[  81   39    1 -116 -103 -107  -27] ==> 81, -116

[-64 -10 -77  19  44 -93] ==> 44, -93

[105  56 -40 -85] ==> 105, -85

[  3  90 -45 -39] ==> 90, -45

[[-78 -72 -74 -73 -74 -74 -73]
 [-98 -78 -83 -78 -86 -88 -78]
 [ 59  39  42  36  48  50  34]] ==> 59, -98

[-26   4 -31 -91 -26  43] ==> 43, -91

[-116   60   18    0] ==> 60, -116

[[ 40  26  37  64  33]
 [  0   8   3 -15   6]
 [ 86  92  78  80  73]] ==> 92, -15

[[-87   4 -21 -38  38  75]
 [ 22 -74  79  84  15 -61]
 [-11 -61 -95  11 -89  -9]] ==> 84, -95

[ 20 -30 -10 -74  94   0] ==> 94, -74
---
(46, 115, 32, 69, -27, 16) Out: 16
(50, 63, -20, 78, 41, 97) Out: 97
(-31, 17, -49, -44, 86, 30) Out: 30
(29, 6, -6, 77, 59, 115) Out: 115
(-2, -63, -10, -94) Out: -94
(-11, -89, -1, 25, -49) Out: -49
(11, -48, 79, -23, -57, -61, 94) Out: 94
(-46, 35, -95, -103, -116, 102) Out: 102
(-81, -105, 57, 14, -11) Out: -11
(112, 1, -1, -23, -11, -21, 5) Out: 5
---
[-11 -66 -21 -92  16  60 -15] ==> -11
[-12  45  -4  15 -27 -91 -47] ==> -12
[ 65 111  75  13  61] ==> 65
[ -69  -31 -107  -48   45  -74  -84] ==> -69
[  -5  -32  -68    6   25 -116   47] ==> -5
[ 31 -57 -79  -2 116 -33 -65] ==> 31
[-18 -39 -96  -4 -26 113] ==> -18
---
 505    77  -535  -208   668   155    -2
  91   124   127    45    97   108   201
 138    59   215   135   266    69   274
out 97

5  4  8  4
4  5  2  5
out 4

 52  175  207  168   88   52  150
 89  119  140  202   28  115   83
out 88

 16  -21   33  -38   44  -30
  1   16  -21   33  -38   44
out -38

58  34  45  22
77   2  38  39
out 34

8499  2441  2330  2856  5333  2424  7867
2899  7562  7368  5229  5246  4450  2597
7323  2455  3642  2140  2560  2921  6828
out 5246

7  8  6  6  4  6  2
8  7  6  6  4  5  2
7  7  6  7  3  5  2
out 4

115   91  187   60  166  112  233
121   97  193   80  196   92  246
out 166

31  70  13  30  42
22  32  75  39  20
30  75  20  18  31
out 75

-48  -42  -35   25
-42  -37  -31   22
  3   11   13  -28
out -37
---
array([ 37,   8,  90, -70]) => 90, -70

array([ 70, 102, -10, -45, -70, 115]) => 115, -70

array([ -83, -113,   93,   78]) => 93, -113

array([[  14,   31,   23,   24,  -22,   27],
       [ -77,   -5,  -14, -104,   89,  -51]]) => 89, -104

array([[ 76, -49, -13, -30,  64, -87,   4],
       [-30,  80,  -2, -39, -16, -72,  30],
       [ 47, -30,  17, -12,  -2, -81,  46]]) => 80, -87

array([[ 47,  -6,   8,  -6, -70],
       [ 67, -97,  -3, -42, -62]]) => 67, -97

array([[ 49,  30,   4, -43,  24,   9,   3],
       [ 83, -64, -24, -14,  32, -12, -20]]) => 83, -64

array([ 20,  83, -29,  98]) => 98, -29

array([ 40,  83, -80, -56,  77, -67, -12]) => 83, -80
---
[[  77.756   68.244  -42.979 -113.791 -113.793]
 [ 131.699  157.040 -148.332 -152.199 -159.089]] result: 131.699

[-151.65  107.13  -82.72  -93.94 -144.98 -158.82] result: -82.72

[  8.4 -16.1  16.3 -20.0  10.4 -19.2   9.3] result: 10.4

[  -3.3   98.7  -62.7  -81.1 -100.7  179.6 -117.2] result: 98.7

[ 16.97 -11.11  -3.17   5.28] result: 5.28

[ 2.0 -0.8 -1.2  0.4 -0.6  0.5  1.4] result: 1.4

[[-108.9  -79.8   29.5 -202.2   73.4]
 [  -4.4   76.2 -134.2  165.5   19.9]
 [-105.4  -11.2   46.9 -147.9  104.9]] result: 104.9

[ -4.4  -6.6 -10.0 -16.2  19.6 -11.5] result: -4.4

[-1.01 -0.94  1.73 -1.29 -1.25] result: -0.94

[[  4.607  12.064  -9.806   7.001 -12.537  -9.170  13.998]
 [ -5.757  -6.088 -19.526  -5.765  -6.946  -2.681  21.576]] result: 13.998
